Below is a small trained network, with its code and all its weights. Each question gives an input and a class and asks what happens when units are switched off, that is, made to give their printed mean instead of their output.

import numpy as np


def w(rows, s, z=0):
    codes = np.array(rows[::2]) - 128.0
    scale = np.full(codes.shape[1], s)
    scale[-1] = z or s
    return codes * scale


def norm(h):
    return h / np.sqrt((h * h).mean(-1, keepdims=True) + 1e-5)


def f(y):
    return np.maximum(y, 0)


def log_softmax(a):
    a = a - a.max(-1, keepdims=True)
    return a - np.log(np.exp(a).sum(-1, keepdims=True))


def net(x, mask):
    res = np.array(x, float).reshape(1, 7) / 4 @ E
    u = 0
    for l in range(2):
        y = f(norm(res) @ A[l][:, :-1].T + A[l][:, -1])
        res = res + np.where(mask[u : u + 13], y, B[l][:, -1]) @ B[l][:, :-1]
        u += 13
    return log_softmax(norm(res)[-1] @ U[:, :-1].T + U[:, -1])


A, B = {}, {}
E = w([
[141,102,133,88,113,135,170,162,157],'x0',
[30,237,188,73,131,123,93,167,175],'x1',
[154,177,208,138,85,227,190,90,78],'x2',
[118,90,172,125,106,145,75,223,61],'x3',
[122,76,108,123,143,255,61,122,178],'x4',
[222,210,14,57,119,159,102,189,102],'x5',
[135,124,130,124,122,130,141,145,145],'x6',
],0.0067)
A[0] = w([
[210,76,101,188,102,109,157,42,145,15],'L0N0',
[99,113,141,133,148,109,177,6,215,96],'L0N1',
[158,77,138,144,114,123,109,154,81,136],'L0N2',
[138,145,80,124,140,195,104,138,154,97],'L0N3',
[93,91,207,125,140,126,88,195,76,174],'L0N4',
[107,89,165,164,109,105,160,115,164,83],'L0N5',
[42,42,106,137,125,61,100,116,165,119],'L0N6',
[69,203,169,104,118,127,111,104,195,63],'L0N7',
[76,73,136,160,138,195,104,89,182,74],'L0N8',
[166,191,65,93,150,136,152,76,166,78],'L0N9',
[115,134,173,149,134,32,192,120,101,5],'L0N10',
[159,174,105,124,126,90,159,155,96,127],'L0N11',
[99,118,215,144,98,173,181,76,99,105],'L0N12',
],0.011,0.0023)
B[0] = w([
[76,98,116,63,176,149,214,176,146,254],'L0N0',
[104,126,106,217,50,136,92,191,102,246],'L0N1',
[77,116,115,134,111,137,173,177,142,199],'L0N2',
[146,108,163,88,88,112,107,58,139,207],'L0N3',
[82,110,78,205,66,134,128,147,124,222],'L0N4',
[85,124,161,130,173,128,20,84,7,192],'L0N5',
[215,192,186,125,185,101,138,186,154,234],'L0N6',
[56,105,103,61,160,153,190,160,142,216],'L0N7',
[126,68,163,101,91,142,132,56,182,214],'L0N8',
[129,138,121,193,69,133,86,189,100,230],'L0N9',
[120,80,135,109,75,126,145,16,193,229],'L0N10',
[144,104,152,79,86,138,96,81,136,207],'L0N11',
[214,200,188,136,180,112,140,172,147,238],'L0N12',
],0.015,0.007)
A[1] = w([
[168,79,89,132,167,138,159,108,76,73],'L1N0',
[126,56,67,116,247,155,202,122,70,67],'L1N1',
[132,143,145,159,112,184,165,105,76,105],'L1N2',
[11,170,85,50,212,151,167,134,129,7],'L1N3',
[202,143,89,122,226,31,70,163,180,40],'L1N4',
[182,135,113,126,88,122,50,88,100,82],'L1N5',
[157,104,118,111,178,191,64,42,194,4],'L1N6',
[168,187,29,61,125,160,100,93,84,22],'L1N7',
[100,113,83,226,116,141,126,175,98,122],'L1N8',
[137,165,112,84,107,47,169,10,88,62],'L1N9',
[90,136,160,182,233,131,67,66,87,48],'L1N10',
[229,243,146,127,198,187,166,116,109,42],'L1N11',
[119,123,162,136,109,160,124,146,144,122],'L1N12',
],0.013,0.0026)
B[1] = w([
[43,152,153,164,212,127,131,109,122,152],'L1N0',
[15,169,125,84,168,140,163,125,110,203],'L1N1',
[105,150,73,105,148,118,53,187,216,203],'L1N2',
[50,90,78,140,207,183,205,142,105,206],'L1N3',
[187,248,96,73,141,205,116,55,141,199],'L1N4',
[114,128,153,129,183,130,178,157,124,217],'L1N5',
[108,60,117,98,73,83,93,49,144,167],'L1N6',
[169,104,250,235,153,75,152,170,101,207],'L1N7',
[114,171,100,159,56,153,82,122,120,240],'L1N8',
[138,4,91,104,124,159,40,55,139,187],'L1N9',
[228,69,161,81,135,147,198,225,87,149],'L1N10',
[170,220,88,77,153,162,99,73,166,165],'L1N11',
[174,135,35,111,165,50,146,56,42,255],'L1N12',
],0.016,0.0057)
U = w([
[9,104,95,107,188,167,194,158,98,185],'0',
[198,105,221,172,154,102,128,186,76,236],'1',
[107,149,62,197,30,138,66,152,111,95],'2',
[142,27,128,81,100,117,83,16,161,139],'3',
[192,232,105,70,182,170,106,94,163,2],'4',
],0.013,0.00081)

Each question gives the input, the list of numbers given to net, and the class t.
The units are the neurons (one row each of A and B). Each row of codes is followed by its name. A weight is (code - 128) times the scale printed after its matrix; where a second scale follows, it is the last column's (A, B and U).
mask holds one flag per neuron, layer by layer. A switched-off neuron (its flag False) gives its mean, the last column of its row in B, instead of its output. The means were averaged over made-up inputs and are rounded, as every weight is.
A unit's drop is (log p(t) with every unit on - log p(t) with that unit switched off) / (log p(t) with every unit on - log p(t) with every unit switched off).
most important unit: the unit with the biggest drop
k most important neurons: the k neurons with the biggest drops, biggest first
k most important neurons of layer l: the k neurons of layer l with the biggest drops, biggest first
input [8,-8,7,-3,2,-4,-2], class 0: most important unit	L0N0
input [-2,1,8,5,1,-6,-8], class 4: 2 most important neurons of layer 0	[L0N12; L0N1]
input [1,-6,-2,-8,-6,-4,8], class 2: 3 most important neurons	[L0N1; L0N7; L1N8]
input [-6,-3,4,2,-2,-2,-8], class 4: 2 most important neurons of layer 0	[L0N12; L0N7]
input [4,-5,-3,-2,7,8,3], class 1: 3 most important neurons	[L1N7; L0N10; L0N8]
input [-2,7,3,-1,8,-5,-8], class 3: 3 most important neurons of layer 0	[L0N8; L0N0; L0N2]
input [-8,-5,-8,-1,-7,-2,6], class 4: 3 most important neurons	[L0N6; L1N4; L0N8]
input [4,-6,4,8,-2,8,3], class 1: 3 most important neurons	[L0N1; L0N0; L0N11]
input [7,6,8,1,0,-5,7], class 4: 4 most important neurons	[L0N12; L0N0; L1N11; L0N2]
input [6,-2,-1,6,5,-5,2], class 2: 2 most important neurons of layer 1	[L1N8; L1N7]
input [6,-6,-2,-2,6,-5,-6], class 0: 3 most important neurons of layer 0	[L0N0; L0N10; L0N11]
input [-7,-7,-2,-6,4,-1,3], class 0: 3 most important neurons	[L0N0; L0N4; L1N1]
input [3,2,-7,0,2,-6,-2], class 4: 2 most important neurons	[L0N6; L1N4]
input [1,2,-4,1,-6,0,-4], class 3: most important neuron	[L0N10]
input [4,-3,-2,7,-3,-5,3], class 2: 2 most important neurons	[L0N4; L0N2]
input [4,-1,3,5,3,-5,4], class 1: 2 most important neurons	[L0N12; L0N1]
input [-3,-4,-7,6,3,-1,-3], class 4: 2 most important neurons	[L0N6; L1N4]
input [-3,-6,-5,1,-3,4,-4], class 0: 2 most important neurons of layer 0	[L0N0; L0N12]
input [-5,-5,6,-3,-4,-3,6], class 4: 2 most important neurons of layer 0	[L0N12; L0N7]
input [1,3,1,0,-5,-5,-3], class 1: most important unit	L0N12
input [-4,7,3,5,-8,-8,4], class 1: 3 most important neurons of layer 0	[L0N12; L0N0; L0N3]
input [7,-5,5,5,-7,-6,-6], class 3: 4 most important neurons of layer 0	[L0N10; L0N1; L0N9; L0N6]
